z621z20: [-28   5  35  38  14   2  33   7   1 -38  -5  31   5 -27  59  28   2  14
 -15  45   1]
z657z734: [ 10  19  23  34  -1  31  -1  -7  -4  -4 -21  13  10  17 -10 -16  58  -5
   0  22 -72]
z321z568: [ 47  32 -36  -6  20  21  24   0  -4  37 -14   0  21  12 -15  -5 -19  15
  40 -32 -40]
z787z253: [ 22  -5 -28  16  21   5  60 -19 -11 -31 -19  -9  28  -1 -22  -2  -4  -7
   2 -19  21]
z321z568: [ 26  -4 -19 -10   0 -14  -5   4   4   5  -3   5  -3   1  -8 -10 -26   1
  32 -12   5]
z621z20: [ 18   1 -16 -22   4  19  -1  -1  -1  38   4 -17  21  26 -43 -13   6  -3
  -7 -40 -11]
z787z253: [ -1   9 -18  -5  -1   6   0 -15 -13   0  -6 -26  -6   5 -18  -2  16  -6
  -5 -13  -3]
z851z117: [ 33 -42  24 -24 -23 -38   7  38  40   1  22  12   2 -17 -20 -27 -20 -40
  13  18  15]
z621z20: [ -3  40 -19 -12 -23  27 -20  -3  19  70  33  18  -4   2  27   3 -36  27
  26  10 -21]
z321z568: [ 13   8 -39  19 -11  -4  -7 -27   2  -8   1  29  -8   1  16 -10 -47  20
  52   7  25]
z787z253: [ -4   9 -17  62 -15   8  16 -48  -8 -59 -17  28  -7  -4  19 -13   9   3
  28  43   7]
z621z20: [-42  10  40   9  27  21 -14  17 -10  10  -2  18  11   8  41  35  13  35
 -40  -2 -14]
z787z253: [ 21 -24 -10  19  22 -17   6   0  -1 -31 -17  41  17   8   7  -4 -42  19
  31 -14  33]
z621z20: [ -6 -27  28   9  -9 -18 -16  16  20 -14  13  42   1  -5  24  -4 -25   5
   7  24  23]
z321z568: [ 21  22  -2 -11  14  29  -5   9  -3  45  -7  -3  20  25 -21  -5  16  10
   3 -28 -52]
z657z734: [ 27  -8   0  24   4  -4  15  -5   0 -30 -21  16   8   3 -12 -17  10 -10
  22   9 -15]
z321z568: [ 13 -26  43   6  21 -32 -22  34  -5 -40 -31  15 -11  -4   7   1  20  -8
   5   7 -24]
z621z20: [-39  16  17  11   7  30  -6  -6  -6  16   9   9  10  10  25  21  13  25
 -34   3  -6]
z787z253: [ 19   6   0  18  20  -6  19   6  -6 -23 -23  15   4  -8  15   6  -7   8
  23   4 -15]
z787z253: [-12 -14   5  -2 -48   3 -61  -7  32  36  41  44  -9  19   6 -28 -31  10
  18  23  19]
z851z117: [ 40   4 -36 -34  11 -16  58   8  -3   4  -6 -54   5 -23 -36   0  -9 -32
   9 -28   7]
z621z20: [-32  19   0  11 -19  29  -9 -17   8  28  27  17   4   6  24   6  -7  20
 -13  18   4]
z321z568: [-22  47 -20  20   6  47 -32 -31 -21  34  -6  13   0  29  21  11   6  47
   7 -11 -34]
z851z117: [ 27 -20   3 -18 -14 -33  12  20  18 -10   5 -11 -12 -22 -15 -15  -9 -34
  17  13   6]
z851z117: [  9  10  -3  -9   7 -17  22  10  -8 -16 -13 -30 -17 -27   5  11   9 -17
   4   7 -12]
z621z20: [  9  20  -7 -19  17 -16 -20  16 -18   4 -21 -22 -28 -11  13  17   0   7
  19 -12 -28]
z321z568: [ 16  -2   6   6   9  -5 -25   8  -3  -3 -17  20  -4  12   2  -6  -1  11
  23  -5 -22]
z321z568: [ 14 -11   4  -9  -7  -1  -2   8  12  13   7   4   8   7 -19 -14   0 -10
   2  -4  -4]
z787z253: [  7  19 -14 -13  -7  15  12  -6  -3  23   4 -31   0   0 -21  -4  20 -14
  -7  -7 -22]
z657z734: [ 15 -15 -13 -12   7  -6  31  -2  -4 -11  -5 -27  14   0 -36  -7   7 -22
 -13 -23  18]
z787z253: [ -5  -1  -2   1 -25  13   6 -10  17  18  24   3   8   3 -10 -14   0 -10
  -7  14   7]
z657z734: [ -1  31 -25  13 -11  33  31 -30  -5  14   4 -18   9   2 -11  -4  19  -4
  -4   5 -17]
z657z734: [-50  -3  27 -12 -22  22 -14  -4   6  25  32 -20   1   7  -5   6  35  -9
 -63   9   8]
z657z734: [  8 -25  14  22  12 -42 -54   9 -10 -54 -32  44 -30   1  30  -2 -22  19
  45  11   9]
z621z20: [ 23 -22  -5  -6   5 -23   6   4  -5 -27 -16 -15  -4  -2 -29 -13   7 -23
   8 -12   8]
z851z117: [  1  45 -51  -4  -4  -3  23 -27 -21  -5  -8 -44 -33 -31  17  18 -10  -1
  26   6  -1]
z657z734: [ 29  10 -27  12   4   3  32 -12   0  -9 -11   3   9  -5  -7  -9 -13  -3
  30   0  -5]
z657z734: [-15  39   8  14  -4  21 -37  -1  -3  27   0  25 -17   3  43  12   0  33
  20  22 -46]
z321z568: [ -7  -2  -1  -4  -6  -1 -20  -3   0   5   4   2  -7   6   0  -2  -2   4
   0  -2   5]
z851z117: [-11   9  11  19  27   1   5  -2 -27 -34 -32  -9  -6  -2  13  19  31   8
 -13  -2 -18]
z851z117: [ -7  11   6  -8 -18  -9 -16   6   7   8  11  -6 -25 -17  18   3   0  -7
   8  25 -11]
z787z253: [ 15   3  -4  35 -31  12   5 -17  28   1  16  54   9   1  16 -27 -23   4
  40  44  -4]
z657z734: [  6  22  -2  17  12   2 -33  -3 -16  -7 -26  16 -19   7  22   5   5  23
  31   4 -38]
z851z117: [ 14 -30  33   7  19 -24  35  30  10 -36 -11  16  16 -17   5   3  -1 -15
  -8  11   8]
z851z117: [-15  -2   8  16  51  51   1 -13 -31  10 -27   6  55  60 -31  10  37  37
 -51 -66 -13]
[ -5  25   6   9  -4  -1 -35  11  10  22   7  46 -19  -9  60  14 -42  38
  42  27 -19] -> z657z734
[ 18  14 -62  10  -9 -11   6 -44 -22 -30 -19 -25 -24  -5 -16 -11 -13  -6
  42  -9  22] -> z851z117
[ 45   4   1 -12  28 -18  29  33   1  -1 -23  -2   7 -15  -1   5 -12  -6
  28 -12 -31] -> z621z20
[  0 -28  15  18 -20 -12 -13   1  26 -13  17  49   5   2  14 -17 -29   2
  17  28  29] -> z851z117
[ 50  -6   8 -25  23   3  51  38  15  27  -5 -12  38   0 -38  -9   4 -23
  -2 -27 -34] -> z657z734
[ 22 -30  17   6  13 -13  26  17  11 -22  -7  16  24   0 -15 -10  -3 -13
  -2  -3   9] -> z621z20
[-11  15  17  12   1  28 -87  -4 -10  34 -11  35  -7  49   4  -9  22  39
  10 -13 -53] -> z321z568
[ -2  -3   3   6  -7  -5  21   5  18  -1  17  23   7 -16  25   4 -31   4
   8  21  21] -> z851z117
[ 14  27 -51 -43  -5  19  15  -9   0  65  22 -41   9   6 -29   1 -26   2
   4 -43   6] -> z321z568
[-14  43 -39  10   3   9  19 -29 -22  -6  -8 -22 -21 -21  31  24 -11  16
  16   8   2] -> z851z117
[ -3  10  13  25   2  35  54  -1  21  15  18  33  43  -2  17   3  -8  10
 -14  20  -5] -> z621z20
[ -4 -12  10   0  21  -7   3   3 -19 -27 -23 -20   1   5 -15   7  28  -7
 -22 -18  -1] -> z621z20
[-36 -27  43   3 -32   9 -67   0  14  13  24  22  -6  29  -9 -20  31  -3
 -34  17   0] -> z321z568
[-10   7   5  23   2 -19  18  -5 -10 -49 -16  -3 -24 -33  35  15   6  -6
   9  36   3] -> z621z20
[ 30   8 -11 -48  10 -11  62  33  12  31  12 -49  12 -32 -21  10 -10 -32
  -9 -18  -6] -> z851z117
[-16 -11  16  23  20   2  33  -8 -18 -48 -21 -13  10  -5  -4  11  37 -10
 -35   3   8] -> z621z20
[ -7   0  19   3  -2  -6 -20  13   5   0   2  16 -10  -5  22   5  -3   7
   4  16 -10] -> z787z253
[-39  12 -23  13 -28  14   0 -40  -3  -3  23  -8 -12  -5  14   4  -5   5
 -13  20  38] -> z657z734
[ -2  32 -29  -5  -5  -5   3 -16 -18  -5 -10 -36 -32 -21  10  12   6  -4
  16   6 -11] -> z851z117
[ 27 -26 -19  35 -37  -7  80 -20  49 -26  37  51  33 -27   6 -31 -60 -23
  35  53  63] -> z657z734
[ 35 -12  23  17  20  -7  62  31  24 -15  -5  39  36 -19  16   0 -23  -5
  16  19 -10] -> z621z20
[ -8 -33  12  -6  15 -13  13  13   5 -13   7  11  21   2  -1   8 -22   3
 -22 -17  46] -> z787z253
[-16  22   5 -13  22  33  19   8  -7  40   6 -13  25   9   4  23   9  19
 -35 -25 -18] -> z851z117
[-32 -17  46  14 -14 -12 -55  15  13  -9  12  44 -18   2  40   3  -2  15
  -5  35   2] -> z657z734
[ 44 -26 -19  10  16  -9  24   5  18  -5  -2  52  38  13  -8 -17 -62  16
  43 -21  32] -> z787z253

z781-z491: [  0   2   1 -57  -4   5  50 -10  19  27 -16  22 -10 -12  31  20 -19   4
  -7  13  11]
z998-z379: [  5 -14   3 -18 -12  13  12 -13  16  19 -10  -3  -6   4   2   2  -3  -6
   4   3   2]
z639-z922: [ 12  14  15   4 -30  30 -34  26   2  14  -1  -1  22  15 -22 -10  -1 -46
   5   0  -7]
z998-z379: [-19 -22  10 -43  12 -27  32 -22  30   3 -13  24 -15 -16  22  23 -19  37
  28  16   2]
z831-z78: [  2   4  -7  13  -7 -17   2  21  -8   3   4  -4   5 -23   3  -4  10   0
 -21  14  -7]
z639-z922: [  4  23  -4 -28 -13  -4   9  15   3  13   6  21  11  -5  14   7 -14 -18
 -13   1  11]
z202-z177: [  5  25   3  44   4 -14 -22  54 -39 -20   5   3  16 -19   0  -7  20 -11
 -29  22 -18]
z781-z491: [ 13 -12 -15 -23 -13 -11  28 -13   9  23  -1   4  -8  -3  23   6   2  -3
 -21   3  13]
z998-z379: [-17  28 -12  -9  11 -23  24  21  -6  -6   8   7   4 -39   9   4 -10  21
 -18   7   0]
z639-z922: [-10  21   2  13 -19 -49 -36  53  -1  -8  21  20  31 -34  -8  -3  -3 -10
  -2  18 -11]
z831-z78: [ 47 -45 -10  10 -60   4 -25  -8  14  46   2 -16   6  31   0 -15  30 -56
 -22   4   6]
z202-z177: [ 13   8  12  -5 -28  13 -16  28   2  18  -4   9  17   2  -4  -2   1 -37
  -6  13  -6]
z831-z78: [  8  35  -3 -19  -7  28   5  11  -8   9   4   8  10  12   3   0 -13 -29
 -15 -14  12]
z831-z78: [ 52 -69 -13  39 -66 -29 -18  12   6  48  -4 -26   1  -3   9 -18  57 -41
 -44  39 -13]
z202-z177: [-41  60  11 -26  31  25  29  25  -4 -15  -7   7   6 -40 -12   8 -35  27
  10   0  -8]
z781-z491: [  4  15  -7   9  -3  27   5   4 -10   6   0 -19   1  -1 -11 -10   4 -11
 -17  -9   0]
z998-z379: [  2 -16 -19  12  41 -33   7 -43 -19 -36  15  10 -22  31  27  10   7  33
   1 -26  23]
z639-z922: [ 13  -3   6  18 -17  14 -49  -2   0  -3  12  -4  15  39 -23 -12   3 -34
  17 -21   4]
z781-z491: [  5 -21  -8 -18 -24 -29   6  -5  23  22   4   6   1 -12  10   3   0  -2
  -3  10   5]
z202-z177: [  3   9  25  61  22  49 -13  36 -44 -22 -27 -27  -4  -5 -20 -12  30  -3
 -12  26 -37]
z639-z922: [  7 -18   2  13  -5  -8   0   5  -2   4  -7  -4  -4  -6   5  -1  15   1
  -7  17  -9]
z639-z922: [ 25  -6   4  -1 -18  36 -28 -19   1  11   3  -3   5  55  -9  -7   2 -44
   8 -26  14]
z998-z379: [-16  35 -10  36  20 -37 -24  37 -29 -37  25   5  16 -25  -8  -6   2  15
 -11  -3  -6]
z998-z379: [ 12  -9  11 -18  35  30  33 -34 -17 -11 -24  17 -28  39  34  20   1   8
   2  -3  11]
z639-z922: [ 10   7 -17 -41   9   7  36 -34   3   9   3  16 -14  24  30  13 -14  -1
 -12 -23  30]
z781-z491: [  4 -33   9  32 -60   9 -25  36  28  44 -13 -49  17 -47 -46 -29  26 -21
  -5  38 -39]
z781-z491: [ 32 -16 -68  -5 -53 -59  -5 -28  17  36  54 -15  10   8  12 -19  11 -27
 -49 -41  44]
z639-z922: [ 26   6  -9 -41 -29 -21  36  24   1  37  -5  35   4 -15  49  17   1 -29
 -44  30  12]
z831-z78: [ -5  48  29  26  16 -22 -48  73 -40 -43   7  48  32  -3   5  10  -3 -21
   4  24 -17]
z831-z78: [-10  50  -4 -54  16  63  28 -30   6   6   1   6  -2  31  -3   6 -42 -12
  10 -47  29]
z202-z177: [ 21 -81 -29   6 -30 -29  15 -60  35  35   3 -38 -26   5   4 -11  28  15
  -7  -4   9]
z202-z177: [-16   8   1   9  26   9  15  -5  -9 -16  -6 -12 -10 -12  -6   0  -1  27
   3  -2  -7]
z781-z491: [-16   2  42   4  36  31   8  13 -13 -24 -36  13 -11  -2   2  16  -2  21
  28  29 -26]
z781-z491: [ -2   2  28   9  47  38  27   0 -31 -26 -37   9 -24  12  20  17   8  20
   4  21 -15]
z202-z177: [ 16  23  11   1 -37   2 -25  55  -6  19   2  16  29 -11  -2  -4   3 -49
 -18  23 -10]
z998-z379: [ -1  34  25 -41 -19  63  43  41   6  40 -38   3   6 -33   2   7 -15 -26
 -17  36 -18]
z998-z379: [ -6 -20  -2  18   7 -36 -29 -14   5 -21  15   4   1  11  -6  -1   3  16
  23  -9   2]
z831-z78: [-32 -26 -37   6  12 -37  47 -33  24   5   8 -46 -24 -62 -11 -11   4  72
 -10  -3  -3]
z202-z177: [-17  51  -3 -16   8 -24  -1  36 -10 -15  17  31  20 -23   8   8 -23   0
  -6  -1   5]
z831-z78: [ -8  54  34  -8  51  31  38  54 -51 -30 -35  42  -5 -18  37  28  -5   8
 -19  42 -19]
[ 15 -34   4   8 -23   9 -27 -23  18  13   0 -13   0  30 -15  -9   9 -19
  18 -10   2] -> z998-z379
[ 19  20 -18 -29 -20 -28 -19  -2   2   6  31  38  19  33  22   7 -16 -37
  -9 -27  35] -> z639-z922
[ 14  -4 -23   7 -12 -10   1  -9  -3   9  15 -10   0   6   4  -8   9 -10
 -22 -14  13] -> z781-z491
[  7  -6  15  18 -27  -8 -11  49  -2  16 -13  -1  14 -34  -4  -4  18 -17
 -14  45 -28] -> z639-z922
[ 15  -2 -22 -10 -38  18  13  -6  16  41   5 -28   4  -8 -11 -16   4 -25
 -27 -10   8] -> z998-z379
[ -2  35 -14 -50  -1  -7  32   2   4  12   9  30   5  -6  27  15 -27  -6
 -16 -10  24] -> z639-z922
[ 32 -75 -13   7 -35   3  26 -38  23  47 -20 -37 -27   3  10  -9  37  -4
 -22  19  -4] -> z831-z78
[  1   8 -23  -1  -1 -12  15  -5  -3   5  13  -9  -2 -11   5  -5   1   6
 -22 -11  11] -> z998-z379
[ -3  17   9  -1  13   7   7  17 -15  -9  -7  13   1  -5   9   7  -2   0
  -5  10  -5] -> z831-z78
[-13  -7  -8  21  31  -3  16 -17 -11 -21  -2 -19 -18 -10  -2  -2   8  38
  -1  -5  -5] -> z202-z177
[ 32 -17  -6 -22 -26 -15  27   9  -1  33 -10  21  -4   0  43  12  15 -26
 -38  28   7] -> z639-z922
[  1  25  28  -5  10  16 -38  16 -12 -23   1  35  17  39  -2  10 -16 -27
  29  -9   3] -> z831-z78
[ 31 -38  -6  48 -52  -4 -14  36  -3  38 -10 -39   7 -30 -12 -24  49 -30
 -43  42 -29] -> z202-z177
[-14   6  23  -2  19  -5  -5  15  -4 -19 -11  21   1  -6   4  12  -8  13
  21  17 -12] -> z998-z379
[ 15   3  16  12 -14  -5 -46  22  -8  -8   7  22  19  28  -3   0   3 -36
  11   2  -2] -> z831-z78
[ -4 -18   6   4  -5 -28 -19   1  11  -5   5   9   4  -2  -2   2   1   6
  18   8  -4] -> z781-z491
[  7 -40  -7  24  29  20 -10 -71  -3 -22   2 -28 -29  58 -10  -7  12  20
  25 -42  15] -> z639-z922
[ 17  38  18  -1  -3  20 -16  44 -29  -5  -5  31  19  16  14   7  -2 -43
 -16  12  -2] -> z831-z78
[  5 -20  27  30 -14  43  -7  23  -1  15 -33 -31  -2 -14 -25 -12  23 -11
   2  35 -37] -> z639-z922
[-11  13  20 -29  13  26  27   5   4   4 -23  14  -6  -9   9  14 -16   8
  10  15  -7] -> z781-z491
[  3 -17  24  74  65  49 -14 -19 -55 -57 -27 -28 -30  43 -11  -5  35  26
  12  -3 -23] -> z202-z177

z708-z142: [  5  -7 -16  -9  -4  26   3   6  -5  -1 -17   0   4 -14  -2  18  -6   2
 -12  17  27]
z675-z423: [ -8  20   3  14  21 -17  16  -1  37 -11   7  -1 -22  24  35  -8   6  -6
   2 -37 -23]
z828-z116: [ 22 -29 -27 -45   5  17   4  14 -30 -19  10   1  38 -12 -14   8   2 -19
 -19  10  12]
z784-z628: [  8 -18  10  -5 -19   4  -1   0 -34  10   8  -5  22 -24 -29 -27 -12  13
  18  19  -1]
z637-z698: [ 23  12 -19 -33   4  -7  24  11  -2 -16 -16 -20   5  -4  10 -20  -9   1
   0 -18 -13]
z708-z142: [  2  -8   2   6 -22  22  18  26 -20  -5 -12  -3  -6  -5   9  24  -3   7
  19  36  16]
z675-z423: [-32  20   2 -18 -15 -43   5  31  16  38   7  40 -29  27 -11  30  47  30
 -25  59  -4]
z828-z116: [ 10   3  30 -12  19 -36  -3  -9  15  21 -25   5   3 -22 -23 -41   7  23
 -13   1 -35]
z637-z698: [  31    2  -51   -2   13   68   19  -38   50  -15   -8 -126    2   24
   20  -42    6    8  -35   25   42]
z637-z698: [ 10  25 -26  -6  -6  22  11  -6   0  -6 -44  -1 -10 -34  11  -5 -49   6
   7 -46  22]
z784-z628: [  6 -24  15  -2  19  13 -14 -16   7  -1  10   1  11 -14  -5 -44  20 -29
 -17 -13  10]
z708-z142: [ -2  24  30   6 -25   9 -36 -13   7  37 -75  -6 -45 -26 -17 -18  26   0
 -18  36  43]
z675-z423: [ 24 -32  23   2  65   1 -28 -41  41 -15  -3 -25  28   2  -6 -22  26 -28
 -45 -18 -25]
z828-z116: [ -4 -13  13  19 -25   0 -22  -7 -38 -18  60 -27   9  37   3 -21  17 -40
  39  -8  -6]
z708-z142: [ -3  23  42  23 -19 -21 -45 -19  -9  13 -34 -11 -30   4  -8 -11  16 -17
  16  -2  -4]
z828-z116: [ -5  42 -11 -14 -10 -32 -17  -2  10   0 -11 -16 -29  39  10  15  22 -11
  -8  -8  -8]
z708-z142: [  9  -8  30   3  15 -16  -1 -12   9  11 -10  -1   6 -20 -13 -46   3   9
   0  -7 -24]
z828-z116: [ 16  40  36 -19 -11 -48 -23  -4 -18  20 -84  21 -23 -45 -23 -25 -21  10
  14 -32 -26]
z784-z628: [ 22 -22 -20 -13  39  34  20  -1  30 -37   7 -33  12  15  35  -8  19 -34
 -28 -14   8]
z675-z423: [  0  15  16  42 -41 -21  -8 -19 -41  -7  44 -60   6  34  -7 -20 -32  17
  78 -10 -43]
z675-z423: [ -1   5  -2  -7   5 -21  24  26   8 -10  10  -3  -5  31  18  29  16  10
   3  21 -27]
z637-z698: [-13 -19  -6   8   6  18 -33  -9  -1  -7  26  12   6  21  -1  39  26 -36
 -22  11  28]
z675-z423: [-10  47   4  16  18 -60  10  -6  36  -6   1 -10 -23  44  24  23 -12  25
  15 -39 -67]
z675-z423: [-27   4  20  23 -31 -20 -20  -3 -18  28  30  13  -9  12 -23  -2   9  16
  21  26  -3]
z708-z142: [ -8  41   3  12 -18 -20 -35 -20   0   3 -19 -16 -30  23   4  10   0 -14
  10 -25   0]
z708-z142: [ -5  -1  60  30  -8 -15 -47 -25 -10  16 -14   8 -18 -13 -15 -44  22 -29
  16 -14  -4]
z637-z698: [-15   8  -5  27 -15  27  -6 -17   9  15  -3  -3 -17 -11   2 -14 -15   6
   6  -7  35]
z784-z628: [ 10 -15 -40 -33  14  15  40  27   4   0 -14  18  27 -22  -9  49 -25  43
 -27  36   5]
z784-z628: [ 23 -16  -4 -35  10   3  -6   5 -17 -10 -15   0  23 -17 -14  -5   7 -17
 -18   3   2]
z784-z628: [ 39 -17 -12 -53  34  -1 -18 -11 -11 -18 -35   2  38 -33 -22  -6  -7 -25
 -38 -27  -6]
z784-z628: [-20  22  20  31  24 -33 -49 -37  32   8  -4  17 -17  23  -2  31   6 -12
 -14 -37 -22]
z784-z628: [  5 -25  25 -14   2   2  25  32  -5  -2   6  17  -2  -9  10 -35  37 -14
   0  26  -1]
z828-z116: [ -2  18  19 -19 -13 -42  -2  15 -14  26 -31  30  -8 -19 -26   2  -2  29
   3  17 -22]
z637-z698: [  9  20  13  31   7   3   4 -23  18  18 -72  -7  -6 -46 -14  19 -65  59
  12  -8 -13]
z675-z423: [  6  44 -31 -21 -29   5   4  -8  -6  13 -43 -17 -21 -24  -4 -28 -34  16
   5 -27  27]
z637-z698: [  3 -17   3  20  13  28  23   3  12  -6  -9   3   6 -21  12   5 -21  13
   5   1   6]
z828-z116: [  8 -33  21   7  14  -6 -13  -9 -21 -15  37   4  33  -1 -11 -17   0 -22
  14 -18 -25]
z637-z698: [-25  -6  24  74 -32  38  -9 -18 -12  10  16  -2 -17 -11   7  -4 -32   7
  52  -4  28]
z637-z698: [-23  25 -11   2 -21 -19 -39 -18  -5  17  21   3 -16  28 -14   9  14 -11
  -5  -6  13]
z828-z116: [ 18  15  -5  -7   9  23   3 -16  25   4 -57 -27 -16 -28   6 -32  -8   2
 -20 -13  23]
z708-z142: [  3  -8  18  -3  29 -21 -39 -22   9   6 -16  21  14  -7 -25  25   7  -7
 -29  -6 -17]
z637-z698: [ 12   9  -8 -14   0   5   3   3  -8  -7 -30   5  -1 -21   3   0 -20  -5
   2 -23   6]
z708-z142: [ 24 -12  -8 -17  16   0  -6 -11  -9 -16  -1 -26  29   0 -11   2  -8  -5
  -8  -4 -16]
z828-z116: [ -4  -3  15  39  17  20 -28 -32  28  -1 -13 -22 -10  10   6  18   5 -10
 -12   1  11]
z708-z142: [ -1  14  67  39 -32 -41   1  32 -30   0 -31  -9 -30  25   9  45  12  19
  61  52 -52]
z675-z423: [-12   7   3   2 -21  -6 -20 -11 -12  25   4   7  -4  -8 -25 -13   0  10
   1  11  13]
z637-z698: [ 11   5 -12  20 -18  26   5 -10 -15 -23   9 -53   1  15  18  -7 -22  -9
  34 -14   6]
z675-z423: [-11 -17  -3  23   6  19   5   4 -13 -18  20  44  12 -18  15  21 -34 -18
  22 -45   7]
z828-z116: [-17  33 -54 -18 -12   8  52  38  14  -9  -3  30 -25   6  40  35 -26  17
   3 -22  20]
z828-z116: [ 20 -31 -36 -38  15  35  36  15  -2 -16  16  -7  33 -20   3 -25  -4  -3
 -22   4  20]
z708-z142: [-22  39 -34  -1 -18 -14  -8   9   7  -3   7   1 -28  49  18  68   6   0
  -4   3   9]
z784-z628: [ 18   2 -34 -17  -3  19 -26 -21 -17 -20  -3 -41  20  14  -9  27 -11 -20
 -12  -6  17]
z784-z628: [ 19   7  -4  -7  24 -15  35  21  15 -31 -16 -18   2  19  32  31  -9   8
   8 -10 -42]
z784-z628: [ -8 -13   1 -12 -15   4 -15  10 -18  13   8  16   3   1 -19  14  24  -6
 -13  39  22]
z675-z423: [  0   5  12  -6  29 -50  -7   6  15   2 -12  16  10  22 -13  68   6  28
 -18  23 -55]
[-23  14 -16  14 -32   8  51  31   0  -3  50  -4 -26  26  39 -32   1   8
  41  -5   7] -> z708-z142
[ 27 -34  -2  -3  19  26  -8 -15 -26 -25  -3  -4  45 -33 -13   2 -37 -16
   7 -28  -4] -> z708-z142
[ -3 -31  23  26  -3  16  -1   0 -23   0  11  23  19 -28 -11   2 -22   4
  24   2   0] -> z828-z116
[-38 -39   8  26  26  -8 -23 -14   1   1  89  78  29   5  -8   7   2 -29
  -4 -45  -7] -> z675-z423
[  7  32   5 -12   8  -6  20  -3  41  31 -76  -1 -31 -40  -3 -32 -10  43
 -25   5   6] -> z828-z116
[  5 -14  18  12 -14 -12   5  26 -36  -7  -7   5  16   7 -12  71 -13  25
  29  51 -28] -> z675-z423
[ -1  21 -22  -9 -19  13  37  27  10  10 -36  -8 -23  -5  12  26 -11  39
  -1  38  18] -> z708-z142
[  2  17 -10   9 -10  16   4 -10   6 -10   0 -27 -17   6  22 -31  -7 -16
  14 -32  15] -> z784-z628
[-13 -14   7   8  28 -18 -23 -26  11  -2  50  30  18   5  -6 -27   4 -27
  -9 -55 -18] -> z708-z142
[  6  -8   8 -23   2   0 -14 -14  14  16  14 -29  -3   8 -14 -71  53 -18
 -31  22  15] -> z708-z142
[  0  15 -31 -32  29 -28   0 -16  30  -3  29  -2  10  21   1 -24   9  -6
 -33 -42 -20] -> z675-z423
[  4  27  19 -27   4 -59 -20  -8  10  34 -37   4  -7  -5 -38  -9  15  35
 -23  21 -36] -> z637-z698
[-19  10  -1  17  -5   1 -24 -17  11  12   8   8 -14  11  -3  10   6  -5
  -8  -4  16] -> z784-z628
[-17  -3  -5  -3 -44   7   5  23 -33  18  24  13  -7   2 -12  -3  11   9
  18  41  27] -> z675-z423
[ -7 -47 -14  22  23  67 -18  -1  -1 -31  13  34  18  -7  21  68   1 -53
 -23  -5  55] -> z637-z698
[ 14   5   9 -36   6 -43 -35  -7 -14   2  -4 -11  12  19 -28   1  33 -15
 -21  12 -28] -> z828-z116
[ 10 -37  -2   9   7  45  23  -5   6 -12  35 -32  17  -5  12 -55  10 -14
   2   8  20] -> z784-z628
[-20 -26  28  19  -4   2  53  41   6  13  28  42  -7 -15  15 -23  10  27
  22  32  -9] -> z708-z142
[-24  34 -11   6 -18 -11 -28 -13  11  11  11   1 -34  32   9   0  22 -21
  -6 -17  21] -> z708-z142
[-23  35   9   2 -89 -12 -14  20 -63  35  -3   8 -36  -5 -22 -22  -2  11
  54  29  31] -> z784-z628
